Each row is followed by its grade, which names the range that a hidden value of the row falls in. A new part has a new value, new ranges and new names.
[ 416   79  499  -56  435  -82  -12   62  323 -330 -174  149  150  226
    9  199   81  165  429 -172 -242  -27   -9 -281  132   27 -287  216
 -335 -340 -436  177   54   22  388 -309 -233   -1 -128  138 -443 -315]
J
[-303  -98  -15   78  114 -146  109  241   98  330  222   54  -20 -259
   98 -157   35   53  221  146  174 -168   38 -143  -31 -142   60 -100
  -64 -290  282  100 -259 -170 -162  112  181 -115  346  356 -128  198]
V
[-238  126 -200  294 -402  221  102  206  -28  -80  306  132 -169   54
  156  166 -100   68 -364  244  327  310  319  136  284   -1 -101 -332
 -159  -35   29  129  254 -100  315  261  146  -90   68 -474  190  -43]
G
[  30 -181   33  432  195   40 -106  244  -59  -24  -31  425  209 -271
 -136  -57  -58 -277  138    0 -224 -271 -103 -146   29  121 -163   51
  -23 -289 -179  -24 -389 -354  -67   42  -44  -70   71  243 -379  -56]
M
[ 380  170  450   33  450 -157  -85   54  354 -268  -64   91  147  146
  -56  194   77   93  331 -163 -197  -69   69 -268  119   24 -183  254
 -261 -359 -462  288   57   70  407 -317 -258  -41  -82  228 -426 -330]
M
[ 224   80 -264  626   13   99 -326  -77   94 -129  352   14  193   -9
  209   52 -176 -104  -97  167  186  158 -104  -69 -310  393  -22   84
   65 -238   67  101 -271  217   79   88   10  -33  106  -83   89  227]
S
[ 194  168  -87  190   80  244   51 -219  237   -7  -21  -81   61  277
  366  300  -82  317 -193  251  -28  263   28  -80 -232  124  -37 -145
 -351 -144  -21   36  229   -8  276 -164 -246   99  -46  -52   57 -131]
P
[ 134    4 -265  756 -105  337  117  -28 -256 -139  182  -24  303  -79
  -47 -315  -96 -178 -236  194  174   73  171  130   11  353  -91  116
   71  -18  100  -93 -316  153 -114  739 -143   28  -10 -431   29  123]
H
[ 205  207  333  -14  451 -217  -66  -58  343 -128   15  -76  106  128
 -114  153  113   44  276 -131 -194  -86  102 -218   39   -2  -98  266
 -173 -289 -339  424  -38  133  312 -252 -299   -2  -63  365 -387 -269]
V
[  31   47   18  159   34  182  124  119  -46  -10  165  -28   79  205
  320  171  -77  125 -194  168  110  322  313  -43  132  162 -113 -388
 -362 -264  101 -147  304 -161  197  139   60   79   54 -235  -12 -149]
G
[ 238   76 -249  571    0  136 -288 -125  123 -109  319  -17  192   48
  229   29 -178  -45  -82  163  163  150 -112  -46 -345  365  -28   81
   20 -218  102   32 -246  231   48  102    8  -13   91  -68  126  249]
E
[-178  -62  197 -163   59   65  412   90 -224  233   40  182 -171  153
 -104 -200  278  -71  351 -139 -198  -47   16   41  232   26  -37  172
  102   67  127  146  108  -36 -231  152 -134  106  -78 -114 -301 -117]
P
[-147  114 -175  316 -259  231   75  188  -51  -67  310   53  -57  135
  189  187 -131   54 -429  258  271  363  382   83  260   71 -115 -386
 -226 -115   39   43  284 -120  322  243  129  -35   71 -415  130 -118]
M
[-196  -84   86    7  219 -184   35  183  158  123  246  -69   32   78
  120  -83  -13   60  219   29   45  -64  116 -158  -12  -80 -210 -123
 -149 -303  242   69 -365  -88  -34   20  191  -50  300  434 -219  130]
P
[ 359  175  436   30  438 -149  -83   37  356 -255  -68   89  137  132
  -62  195   88   93  332 -155 -196  -70   68 -253  118   22 -162  256
 -261 -361 -459  310   65   70  397 -306 -269  -44  -93  218 -421 -319]
V
[-312  -54   63   66  -28  -71  174  192 -360  -24  225  166 -118  120
 -336 -133  120 -452   83 -252 -240  -76  154   86  316  112 -290  110
  293  199  -17  254 -269  -72  -85  258  -51  135  -94    5 -312 -191]
E
[-173 -191   53  268  107  -72   10  298 -315 -166  114  260  107    1
 -260  -75  -53 -480   43 -199 -275 -163   81  -56  206  155 -447  -11
  164   37 -100   29 -540 -275  -25  201   22  114   -8  193 -373 -178]
J
[  46  130  237 -132  475 -207   53 -133  302    0  -20 -221  104  217
 -121   94  110   83  236  -72 -188  -90   75 -207  -46  -83 -120  254
 -109 -115 -168  398 -185  146  212 -178 -295  100  -47  490 -315 -224]
H
[ -61  -93  236 -335    6 -121  212  316 -120   70    4  200 -171  119
  304  271  -49   53  214 -171  116   18 -161 -231  -44  -41 -125 -134
  103  327   58 -203  247 -170  192 -271  176  322   -8   53  232 -234]
S
[-289 -114   31  169   34  -44  126  234 -360  -80  182  174   -9  138
 -356 -124   36 -488  -14 -216 -240 -104  173   59  316  110 -378   87
  285  203  -56  167 -406 -134  -39  279  -30  144  -73   70 -319 -218]
H
[-394 -135 -131   79    4  -35  220  194   -4  449  175  118  -75 -395
   75 -220  115   61  257  246  232 -142  -60  -86  -28 -135  214  -52
   12 -224  356  171 -183 -161 -292  243  128 -117  296  151  -78  273]
G
[-408 -149 -287  163  -88  156  290   68 -106  463  171  100  -67 -317
   -6 -292  158   44  167  365  248   -8  -89   19    5  -59  260   45
   92 -131  402  260 -155  -38 -360  436   43 -100  192 -128  -50  314]
P
[-100  -68  249 -198   90   62  420   99 -189  241    8  188 -153  133
   14 -172  273   16  416 -131 -188  -31  -17  -14  176   41  -18  114
    7  -16  153   58  180  -69 -233   92 -113  107  -50 -108 -294 -102]
J
[-207   67 -171  146 -390  470  203 -125   25  292 -124  406 -208  -33
  -88   45   27   35 -196  134 -198 -132  -37  296   18 -108  182  -22
 -105  128  -83  -60  417 -275  -99   92 -194  -11 -198 -176  160  -76]
M
[  84  -57 -143  284   98  322 -103 -261  245  216 -177  294  163 -231
 -110  -44   54   34  207  228 -221 -191 -314   18 -248   63  243  249
 -168 -355  -99  118  -43  -86 -212   50 -250 -111 -117  109 -147  177]
E
[-421 -132 -185  108  -40    3  228  177  -45  469  196  124  -88 -416
   50 -234  129   35  226  283  259 -108  -64  -55  -13 -113  255  -36
   52 -203  371  212 -158 -136 -314  301  120 -121  277   67  -55  291]
G
[ -45  -81  237 -277    7 -134  205  369 -132   67   36  219 -160   99
  264  248  -69   26  160 -169  146   -5 -128 -244  -12  -57 -126 -111
  146  352   24 -203  239 -164  223 -267  185  305   20   59  233 -272]
M
[ 132  -78  230  -89  222  163  325   89  -58  125  -44   25   88  231
  355   15   68  248  201   64  -61  177  103 -141   47  120  -94 -227
 -378 -267  190 -269  284 -174  -36   57  -21  144   35 -111 -176 -124]
J
[ 235  179  360  -67  451 -186  -56  -86  357 -162  -33  -51  101  181
  -78  170  124   88  345 -144 -242  -59   54 -220   30    8 -143  252
 -229 -317 -334  397  -28  122  303 -281 -298    4  -93  337 -413 -250]
S
[  46 -160   -5  421  173  111 -127  144   29   48  -79  447  196 -311
 -108  -44  -28 -200  178   64 -224 -272 -177 -113  -39  109  -39   92
  -75 -357 -173    5 -292 -331 -113   14  -86 -112   40  210 -342   15]
V
[ -27  -73  126 -102  -66  226  150  114 -103 -107 -238  297   16  117
  -53  297  -91  -63  -91  -64 -183    0   16   -8  157  -34 -195 -157
 -158  206 -280 -203  297 -330  256   -3  -62  253 -296 -108   84 -390]
E
[-175   66 -170  214 -278  274  139  126  -39  -65  250   50  -93  218
  215  162  -93  125 -331  259  215  387  311  103  236   52 -170 -380
 -265  -98  106   39  242 -110  259  248  124  -18   43 -433  104  -57]
J
[-162 -112  -96  326  140 -269   34  388 -229  -35  193  127   76 -385
   17   41  -70 -268   61   63  241  -83 -103 -326  -35   95 -132   30
  328  121   -3  271 -519 -115  138   89   33  109  196  152  -93  -87]
V
[-257 -145   37  211   49  -70   81  269 -370 -138  172  200   30   93
 -336 -108   -5 -512   -1 -228 -254 -124  151   17  288  136 -435   45
  262  167  -76  122 -486 -184  -27  267   -3  145  -50  115 -341 -210]
P
[-435 -157 -222   97  -71   59  271  135  -84  474  183  124 -100 -373
   44 -261  151   45  236  304  225  -63  -94  -28  -14  -90  237  -30
   52 -179  411  224 -170 -119 -359  347  100 -105  246   -1  -73  313]
E
[ 225   95 -280  697    6   87 -338  -19   79 -121  389   42  197  -46
  159   36 -194 -142 -164  186  223  136  -72  -79 -270  374   -7  109
  119 -214   27  127 -275  215  114   94   12  -58  136  -85   88  189]
M
[-123 -108 -133  411  107 -231  -10  389 -226  -64  227  162   82 -390
   51   41  -83 -267   46   95  271  -41 -119 -316  -42  146 -127   31
  326   70    2  278 -518  -98  140   97   46   69  210   72  -92  -43]
V
[-231  -57   41  -21  287 -351  139  189  -91   63   87 -114   56 -204
  -59   42   12 -161  164  -40   53 -162  -26 -304  -89  -51 -141   49
  200  156   29  295 -480  -69   94   26  -77  211  114  462 -136 -152]
S
[-413  -93 -321  280 -142  113  210  122 -165  423  262  132  -74 -431
  -34 -258  137  -74   86  342  301   -4  -37   35   41    9  310   28
  159 -139  341  311 -119  -42 -315  463   52 -118  191 -189  -20  288]
G
[ -39  158  173  -51  412 -303    8  -47  207   26   90 -219   82   31
 -149  106   77  -52  152  -86 -113 -132  120 -218  -51  -57  -62  188
   -5  -79 -162  436 -218  100  212 -129 -248  109    4  525 -254 -232]
V
[  -3  116  203 -129  459 -219   76 -122  265   28  -10 -248  107  188
 -122   79   96   63  203  -60 -162 -105   84 -205  -62  -95 -117  229
  -76  -67 -127  382 -228  132  190 -135 -279  125  -30  515 -279 -214]
H
[ -77 -141  262 -330    4  -89  273  373 -131   37  -16  246 -179  205
  247  197  -31   70  238 -172  129   11 -158 -216   57  -92 -207  -53
  148  385   52 -189  172 -141  199 -230  194  290   -1   -5  177 -239]
H
[  94  -45  279  -78  203   83  351  162  -96  212  -28  127   16   55
  250  -57  142  160  287  -10  -43   27   69 -136   91   80   38  -84
 -221 -208  132 -181  322 -167  -96   40  -61  105   44  -86 -195 -146]
V
[  16    3   -1  110   33  254  178   73  -27  -13  112  -43   81  318
  309  148  -70  191 -189  212   77  362  290  -24  144  126 -173 -374
 -397 -233  136 -153  272 -144  183  160   52   87   31 -264  -32 -132]
P
[ 235   84 -214  501  -29  143 -253 -153  172  -71  276  -40  179   55
  240    3 -190   10  -62  133  166   81 -112  -19 -387  298   -9   80
  -11 -173  125  -66 -209  228   19  106   24    3   88   -1  209  272]
E
[  68  -89  290 -183  200  109  404  109  -96  223  -69  117  -14  131
  276  -71  177  210  376  -19 -105   58   13 -127   70   71   -8  -93
 -259 -205  196 -184  300 -164 -155   34  -61  128   20  -90 -229 -104]
E
[  98  154  -66   63   73  138   31 -136  156  128   38  -71   11  211
  337  341 -111  202 -221  161    0  180   21 -103 -264   84   55 -186
 -211   -6   12  -45  322  -65  244 -235 -148  195  -34   94  188 -195]
M
[ -75  -88  241 -287  -19 -143  207  376 -146   42   36  238 -185   81
  273  252  -45   14  204 -186  147    3 -135 -228   13  -43 -140 -120
  143  332   30 -173  222 -173  211 -247  192  292   11   19  212 -244]
G

[ -86  314  102   53 -118 -149  223 -175   86  -79  238   41  111  132
  -20   86  -27  120    5  221 -352   -6 -222  105   46    4 -161   98
  -79  -45   91 -241  165  -47   15 -100  -39  164  -49  -84  308  167]
tus
[ -84   54  232   78  101  -11  216   10   31  258   67  243    9  188
  -76   39  263  -77  217  173 -145  145 -289 -293  -26  189   28   75
  205   51  197   48   38  131 -123 -121  247   67   55  125  209  245]
repu
[  63  -93   92   15  139   54   36  310    5  157  133  284 -157 -157
   15  310  338 -204   41  -84  125  177   91 -261  -90  155  -39  -21
  161  266 -221   17  -78  240 -321 -107   -6   60  100  208  -53   71]
nisi
[ 219 -116   93 -180   61   91 -187 -152  143  -93 -126 -130  -26 -107
  -10 -111 -162   75   89  284 -146   57   33  164 -264 -291    4   34
 -110  -74  -72   44  -43  126  286 -169  -60  -67  133   49  159 -138]
repu
[ -22  144  225   16  116  -61  -28   14 -155 -167   50  210 -271   65
   41  176  -72  442   20   72 -323  160   76   38 -265  -41   24   -8
   18  113 -203  -22 -114  269 -169 -357  186  266  -23   27  212   94]
viv
[ -18  -79 -215 -270 -126  -41  -18   48   21 -299  135 -133   83  -24
  -39   93  -77   44 -225  105  -10 -162  -49  -97   75 -201 -131  -51
 -271 -279  -43  -62   77  -78  219 -237  -45  139  -51  116 -108  -68]
tus
[  55 -160   87 -475  218   31 -117  -55   51  -34  115   93 -353  194
 -111   92   72  150   16  267 -127  111 -154   72 -213 -309   25  -24
  -38 -175  -75  160 -103  194 -112 -383   91  264  -29  -27   34 -112]
viv
[-130 -317 -240 -271   30  126 -341  124   68 -203 -166 -168 -179 -153
   94   17  188  134 -135 -135 -131 -188    5   52   50 -185   71 -299
 -133 -121  144  154  -31   85  252 -186   52 -298   71  242 -200 -262]
nisi
[ -76  189  175  127  117 -125 -273  -37   73   76 -134   12   39  -72
 -139 -178   42  157  138  -78  -36  -44  -12  328  -87   32   57 -100
 -143  164  -48  -66  -20 -113  -28  482   52 -263  -64  -90  237  -57]
Kalu
[ -83 -299 -203 -204    0   76 -335  177    9 -241 -164 -115  -72 -201
   26  -71   40  134 -149  -53  -85 -132   92  -60  -56 -225  -28 -208
 -187 -144    2   72  -69   88  256 -137  130 -242    8  233 -143 -172]
repu
[-272   75 -154 -102  -75 -192 -353   37  -46 -224  -33 -111 -264 -136
    3  -21  -91  508 -247  -88 -110 -335  112  354  -35 -273  -90 -327
 -347 -248 -204  -50  -94  -81  -35   26  136  -51 -176  -55  -20 -360]
nisi
[ 114 -100   89  -29    7  -45   -6  242  154   69  188  144   75  -56
  -89   39  132 -400 -181    9  362  160   60   40 -203   65 -192   46
  -21  335 -117 -179  -92   93  -96  135 -195 -250   82   -2  -35  111]
viv
[ 310    6   23 -149   69   27 -246   79  206 -104   81  -46    9 -213
 -161   45   21 -243   53  -70  134   67   76  362 -231  -69 -136  -11
 -184  362 -278 -256  -72  -26  101  378 -303 -130   20  -82  -17  -31]
ruri
[  12  -98  289  -77  123  -43  -11 -252   14 -111    2   86   42  109
  -23 -154 -183  165  -47  455 -309  182    9  -78 -274 -208  -47   92
  -60 -186   47  107   25  189  159 -467  138  106   81  246  241  116]
repu
[  -7   51  259   18  243   46   84  -84   96  231   21  209 -156  -76
   14  183  299   24  323   75 -249   65  -89  -58  -98  254   83  -44
  217  168   29   93   80  140 -115   17  186  152  141  298  122  100]
viv
[ 386 -110 -250 -104   -2  103 -217  100  143 -265  114 -290   54 -257
 -199   37   43 -356   16 -140  241   21   68  -22   22 -201 -169 -114
 -267  158 -354 -149  -14  -56  185  -19 -309   62   34  119 -320  -88]
ruri
[ 196 -167  -83  -41  100  154  -54  334  164    7  121   54  -88 -307
   16  213  334 -354   54 -193  163  171  131 -100  -84  104 -130  -51
  120  455 -196 -114  -36  224 -120   39 -142 -159  155  158 -175   59]
redol
[-159  -78  158 -365  239  -66  -53 -123   46  -17   99  112 -375   85
   46   97   37  392  -67  249 -176  -10   17  184 -222 -145   35 -101
   21 -166  -38  203   -7  189 -179 -320  238  215   26   93   76 -143]
redol
[-138   85 -285 -108  -80    1 -259   64   41  -73 -171 -281 -291 -172
   33   75  105  389   86 -249  -35 -437  -86  266  127  -87  105 -368
 -174 -146  -50   36  -46 -119  117  150  161  -72  -34  -55 -120 -418]
viv
[ 232  -80 -190 -237  -44   49  -76  -97  225 -112  178 -260  -73 -100
 -138  -17   12 -185   24  204    1  -35 -114   62   -5 -374 -228  -58
 -196 -166 -187  -88   28   -2  116 -236 -173  154   19   -8 -115 -178]
repu
[  13   -7  126 -164    2  -99  130  176  133   29  246  215  110  -27
  -11  227   99 -250 -214   35  280   15   45  108 -169  236 -125   72
  -21  255  -35 -176   27   -8  -35  226 -165  -82   81   68    4  139]
Kalu
[   2  104   78 -292  183  -78 -259 -164   33 -254  106  -35 -348   69
  -68   57  -72  431  -24   88 -304   32    6  451 -185 -314   -9 -122
 -194  -24 -205  -10  -51   91 -111 -186  -12  213 -104 -138  116 -162]
Kalu
[ 138  -36    6 -139  -74   34 -194 -171  109 -224  -82 -136   73 -187
   30  -29 -208  129   -8  259 -332  -74   44  182 -151 -309  -84   10
 -249 -192  -76  -87   29   14  379 -135 -141  -26   54  100  182 -143]
ruri
[  -6 -272 -194 -131   43  107 -344  242   -7 -220 -196 -102  -10 -289
  -23  -75   60   72  -32 -126  -31  -79  139 -149  -57 -149  -18 -171
 -158  -25  -86   41  -64   79  227    3  154 -231    0  248 -143 -107]
redol
[ -70  109  210  129   81    9  229  -39   70  288   24  146   65  193
  -43   83  321 -130  247   56  -61   63 -332 -214   94  308  142   22
  204  114  292   84   95   31  -41  -24  126  -12  129  141  166  190]
ruri
[  64   82  131  -47  -11   -8   46  190  111   34   43  135  152   33
  -20   95   80 -138    2  -25  123  111  -73  132 -136  180   12  140
   28  350   82 -182  -13   37   45  290 -137 -271   72 -150  214  165]
tus
[ -85   15  263  -80  176 -129  139  -76    8  -51  284  288  131  225
 -177    4  106  -92  -55  270 -220  261 -145 -215  -74   32 -146  137
  -22    8   67  -50  120   73 -135 -206   95  219  -78  201  166  375]
tus
[  57   24   43 -232  -79   55   -4 -190   78 -236  -35  -68  -50   49
   69   39 -176  292   59  302 -500  -51 -160  163 -196 -201  -32   54
  -92 -157  135  -95   27  112  392 -287   64   87   52   14  243    8]
repu
[-277  -25 -170 -360  -97 -177   88  167   -1 -251  333   53 -146  111
   66  267   43  197 -478   24   87 -177   -7   84   46  -76 -161 -115
 -173 -177  -10  -69   45    1 -131 -271    3  129  -89   -7 -129  -73]
tus
[-174   -4   87 -302  166  -99 -274  -25  -47 -148  -83   34 -333   41
  -18  -37 -114  579  -63   88 -158 -103   62  318 -265 -207   76 -153
 -139 -136 -105  108 -116   96  -56  -51  299   49  -98  -75  124 -200]
redol
[ -44  272  310  274  126 -111   92 -193   89  208   -4  134   98 -117
  -88  -51   84   80  336  123 -239  -13  -63   21  -97  273  -34    1
   67  140  -23  -87  134  -53  -31  308  238   95   39  209  274  176]
redol
[-212 -201 -237 -261  -16  -43 -240  274 -143 -322  -49  -68 -171   18
  -33  -17  -18  334 -282 -122   77 -160   47 -121  -33 -194   -8 -227
 -215 -195  -47   83 -123   66   67 -243  293  -47 -123   84 -203 -127]
redol
[-250  -98   54 -325   21 -156  -70  205 -220 -233   26  217 -173  101
   74  220 -148  465 -394   49   99 -154  152  -23 -217  -16   76  -92
 -163 -216  -94  117 -123   81  -20 -241  247  148  -68  129  -20  -76]
ruri
[ 320  -19 -157 -271   -3  135 -235 -104  220 -279    4 -278  -20 -269
  -44   94  -52  -38  132   27 -198  -82    3  313  -71 -248  -78  -58
 -237   52 -180 -161   57  -41  359   62 -288   39   65   25  -34 -175]
Kalu
[  45  -58 -195  152   93  104  -99  277  139  206   65  -52 -135 -287
 -108   71  513 -314  246 -255  120   42  -61 -268  213   31 -109 -201
   94  207 -182  -10    4   84 -301   79   33  -96   31  134 -191  -78]
redol
[ 281 -210   23 -214   87  133 -178  -82   95 -274 -106 -179   91 -101
  -65 -129 -187  -19   38  188  -51  103   72   -5 -250 -214   -5   37
 -143   19  -60   31  -13  111  423 -208  -30  -35  134  193  -13   14]
redol
[-100  -70  119 -220 -103  -51   44 -101  -13 -207  -41   77  108  102
   83   43 -210  233 -187  297 -258 -129  -74   25 -212  -26    0   49
 -137 -226  219  -25   27   29  427 -217  121   -2   60  198  174   73]
nisi
[ 167 -199 -131 -103  159  192 -100  205  345  123  171  -29  -99 -402
   69  255  541 -506   88 -182   77  127   89   49  106   52 -122 -117
  128  403 -108  -41  108  158 -176   91 -371 -252  225  215 -190  -97]
tus
[  78 -227 -167 -220  -40   -4 -202   49   70 -201   69 -113   82 -167
 -117  -30  -27 -149 -184  137   46  -83   50 -127   -7 -309 -186  -87
 -303 -263 -167  -19    8  -44  195 -174 -101   29  -32  230 -156 -133]
ruri
[-188 -229 -186 -359   28  -58 -260  177  -52 -255    0  -12  -79  -84
  -36   61   26  193 -286  -34   36 -214   74  -44    1 -179  -30 -202
 -275 -278  -60   88  -22  -43  106  -83  128   -9 -104  212 -184 -175]
Kalu
[ -23 -139  -29   99  201  111 -197  156   93  178 -195  -33  -15 -288
  -68  -60  365 -119  284 -210   76  -52   15 -205   70  180  101 -208
   80  166   -1  151   34   23    4  265  221 -226  105  341 -122  -50]
redol
[-130   55  -95  -86  140 -109 -287  128   38   42   56  -39 -196   16
 -235  -60  259   68   36 -198  135  -83 -120  134  108 -121  -11 -247
 -176    6 -147   19  -63 -102 -279  227   84  -47 -182 -117  -84 -175]
Kalu
[ -38  276    6   25  -35 -109  172   89  -43 -143  206   30 -159  -85
  140  385   -4  297  -94 -107   38  -80  135  115   -5  161  -10  -61
   -5  159 -249  -99   55   59 -204 -146  -33  276   57   -6   28  -33]
tus
[ 282  -74 -108   76  -50   64   77  386   88   50  169   -3   57 -198
  -84  181  181 -473  -33 -161  547  129   99 -255  -48  112 -150   12
   29  360 -315 -144  -95  102 -122   14 -193  -54  133   50 -224   57]
repu
[ 256 -206    3 -177  122   22 -204   10  180  -48  112 -109    0  -64
 -216 -145   22 -324  -64  144  270  160   40   38 -167 -286 -160  -27
 -173   56 -228   -3  -74   58   19  -98 -187  -60   48   54 -127  -76]
viv
[ 299  131 -117  -67  -73  -13   70  242  159  -36  283  -64   24  -65
 -178  246  146 -408   -2 -221  472    6  -69  126  -24  147 -154  -12
  -97  421 -275 -310  -51  -92  -55  286 -317   51   26 -163 -199   52]
ruri
[ 316  -51    1 -205   78   84 -244   29  161 -172  -20 -125  -30 -159
 -141  -60  -93  -63  118   50   17   93   46  256 -280 -201  -88   23
 -155  215 -228 -160  -89   64  198  152 -125  -73   28  -96   35  -42]
redol
[-234  135 -100 -191  -36 -163  -69   -4  -20 -121  157  -63 -440   68
   84  213   22  482 -232  -27  -33 -244   -7  321   -1 -177  -20 -272
 -142 -187 -149   39  -67   42 -237 -299   80  187  -65 -129  -44 -331]
nisi
